Below is a small trained network, with its code and all its weights. Each question gives an input and a target symbol and asks what happens when units are switched off, that is, made to give their printed mean instead of their output.

import numpy as np


def w(rows, s, z=0):
    codes = np.array(rows[::2]) - 128.0
    scale = np.full(codes.shape[1], s)
    scale[-1] = z or s
    return codes * scale


def norm(h):
    return h / np.sqrt((h * h).mean(-1, keepdims=True) + 1e-5)


def f(y):
    return y / 2 * (1 + np.tanh(0.7978845608 * (y + 0.044715 * y**3)))


def softmax(a):
    e = np.exp(a - a.max(-1, keepdims=True))
    return e / e.sum(-1, keepdims=True)


def log_softmax(a):
    a = a - a.max(-1, keepdims=True)
    return a - np.log(np.exp(a).sum(-1, keepdims=True))


def net(x, mask):
    ids = ['Φαβησω'.index(c) for c in x.split()]
    T = len(ids)
    res = E[ids] + P[:T]
    u = 0
    for l in range(2):
        q, k, v = (norm(res) @ M[l].T for M in (Q, K, V))
        z = softmax(np.where(np.tri(T) > 0, q @ k.T / 2**0.5, -1e9)) @ v
        res = res + np.where(mask[u], z, O[l][:, -1]) @ O[l][:, :-1]
        u += 1
        y = f(norm(res) @ A[l][:, :-1].T + A[l][:, -1])
        res = res + np.where(mask[u : u + 8], y, B[l][:, -1]) @ B[l][:, :-1]
        u += 8
    return log_softmax(norm(res)[-1] @ U[:, :-1].T + U[:, -1])


Q, K, V, O, A, B = {}, {}, {}, {}, {}, {}
E = w([
[244,206,216],'Φ',
[239,173,236],'α',
[113,146,1],'β',
[139,37,156],'η',
[14,123,233],'σ',
[144,98,84],'ω',
],0.0095)
P = w([
[130,255,119],'0',
[48,75,109],'1',
[65,84,106],'2',
[82,80,113],'3',
[90,74,120],'4',
[94,66,125],'5',
[103,67,128],'6',
[111,62,133],'7',
[121,62,136],'8',
[130,60,142],'9',
[132,61,143],'10',
[137,61,141],'11',
],0.0063)
Q[0] = w([
[253,93,69],'0.h1',
[236,71,89],'0.h1',
],0.0059)
K[0] = w([
[194,11,111],'0.h1',
[219,123,90],'0.h1',
],0.011)
V[0] = w([
[147,1,93],'0.h1',
[26,165,190],'0.h1',
],0.0066)
O[0] = w([
[101,100,63,9],'0.h1',
[252,110,133,185],'0.h1',
],0.011,0.0015)
A[0] = w([
[81,79,144,86],'0.n1',
[39,104,171,5],'0.n2',
[101,167,28,71],'0.n3',
[194,148,73,183],'0.n4',
[107,86,80,48],'0.n5',
[157,120,10,102],'0.n6',
[159,101,98,90],'0.n7',
[114,45,153,3],'0.n8',
],0.011,0.0041)
B[0] = w([
[128,181,64,189],'0.n1',
[133,127,37,118],'0.n2',
[150,100,211,228],'0.n3',
[153,2,122,243],'0.n4',
[125,138,190,159],'0.n5',
[74,99,216,245],'0.n6',
[114,85,103,74],'0.n7',
[88,97,107,189],'0.n8',
],0.0076,0.0012)
Q[1] = w([
[101,213,83],'1.h1',
[252,204,10],'1.h1',
],0.012)
K[1] = w([
[85,80,88],'1.h1',
[160,1,201],'1.h1',
],0.0075)
V[1] = w([
[138,137,154],'1.h1',
[171,1,149],'1.h1',
],0.009)
O[1] = w([
[117,252,106,255],'1.h1',
[97,120,167,115],'1.h1',
],0.011,0.0026)
A[1] = w([
[244,158,100,137],'1.n1',
[129,168,176,149],'1.n2',
[117,80,99,41],'1.n3',
[180,20,77,2],'1.n4',
[98,160,18,159],'1.n5',
[166,171,156,153],'1.n6',
[155,89,137,163],'1.n7',
[116,107,89,115],'1.n8',
],0.011,0.0056)
B[1] = w([
[128,1,109,230],'1.n1',
[31,125,60,247],'1.n2',
[106,90,107,118],'1.n3',
[192,63,219,128],'1.n4',
[202,137,85,146],'1.n5',
[63,92,77,253],'1.n6',
[144,66,70,158],'1.n7',
[140,155,128,118],'1.n8',
],0.0061,0.0054)
U = w([
[140,151,241,207],'Φ',
[123,145,183,151],'α',
[76,151,126,53],'β',
[175,74,35,254],'η',
[246,19,162,38],'σ',
[59,133,24,124],'ω',
],0.013,0.0027)

Each question gives the input, a string of symbols that net reads in full, and the target symbol t.
The units are the heads (2 rows each of Q, K, V and O) and the neurons (one row each of A and B). Each row of codes is followed by its name. A weight is (code - 128) times the scale printed after its matrix; where a second scale follows, it is the last column's (O, A, B and U).
mask holds one flag per unit, layer by layer, with each layer's heads first. A switched-off unit (its flag False) gives its mean, the last column of its rows in O or B, instead of its output. The means were averaged over made-up inputs and are rounded, as every weight is.
A unit's drop is (log p(t) with every unit on - log p(t) with that unit switched off) / (log p(t) with every unit on - log p(t) with every unit switched off).
The circuit of an input: a set's keep is (log p(t) with only the set's units on - log p(t) with every unit switched off) / (log p(t) with every unit on - log p(t) with every unit switched off). Starting from the 12 units with the biggest drops (on a tie, the unit counted first), units are removed one at a time, each time the one whose removal leaves the highest keep (on an exact tie, the one counted first), for as long as the keep stays at least 0.8.
circuit, biggest first: the units of the circuit, biggest drop first
unit that matters most: the unit with the biggest drop
k most important neurons: the k neurons with the biggest drops, biggest first
k most important neurons of layer l: the k neurons of layer l with the biggest drops, biggest first
drop when u is switched off: that unit's drop, to one decimal
input ω η σ σ β, target σ: unit that matters most : 1.h1
input α Φ σ β, target Φ: circuit, biggest first : [0.n6; 0.n3]
input ω η α σ σ Φ Φ β β η σ, target η: circuit, biggest first : [1.h1; 0.n6; 0.h1]
input η σ α Φ ω η ω, target σ: 2 most important neurons : [1.n2; 0.n4]
input Φ ω α α, target ω: 2 most important neurons : [1.n2; 1.n6]
input σ σ Φ Φ, target σ: 2 most important neurons of layer 0 : [0.n6; 0.n4]
input Φ Φ η β ω ω Φ ω σ η β Φ, target η: circuit, biggest first : [0.h1; 0.n4]
input β β Φ σ Φ Φ β β, target Φ: 2 most important neurons : [0.n3; 0.n6]
input σ ω Φ η η Φ σ Φ Φ ω Φ η, target ω: 3 most important neurons of layer 0 : [0.n4; 0.n1; 0.n5]
input α Φ ω η α, target ω: circuit, biggest first : [0.h1; 1.n2]
input Φ σ Φ, target σ: 2 most important neurons : [1.n1; 0.n4]
input σ α Φ σ η, target σ: 4 most important neurons : [1.n4; 1.n2; 1.n6; 0.n6]
input Φ Φ β α Φ ω Φ σ σ σ, target ω: 2 most important neurons of layer 0 : [0.n2; 0.n6]
input Φ Φ η ω Φ, target ω: circuit, biggest first : [0.h1]
input η η Φ Φ Φ σ σ σ σ, target σ: 2 most important neurons of layer 0 : [0.n1; 0.n4]
input Φ ω ω Φ β ω β σ α ω η, target ω: 2 most important neurons of layer 0 : [0.n4; 0.n8]
input Φ σ η, target σ: 2 most important neurons : [1.n4; 1.n2]
input η σ Φ β σ Φ η Φ η η σ, target σ: 2 most important neurons of layer 0 : [0.n4; 0.n1]
input η Φ ω, target σ: 2 most important neurons of layer 0 : [0.n4; 0.n1]
input σ α σ ω, target Φ: most important neuron : [0.n6]
input ω α β Φ β Φ α α σ Φ α σ, target η: 2 most important neurons of layer 0 : [0.n2; 0.n6]
input Φ σ η Φ σ σ β, target σ: drop when 0.n6 is switched off : -0.1
input σ Φ σ α σ, target Φ: drop when 0.h1 is switched off : 3.9
input η Φ η Φ, target η: drop when 0.n3 is switched off : 0.1
input ω β Φ, target ω: drop when 0.n2 is switched off : 0.0
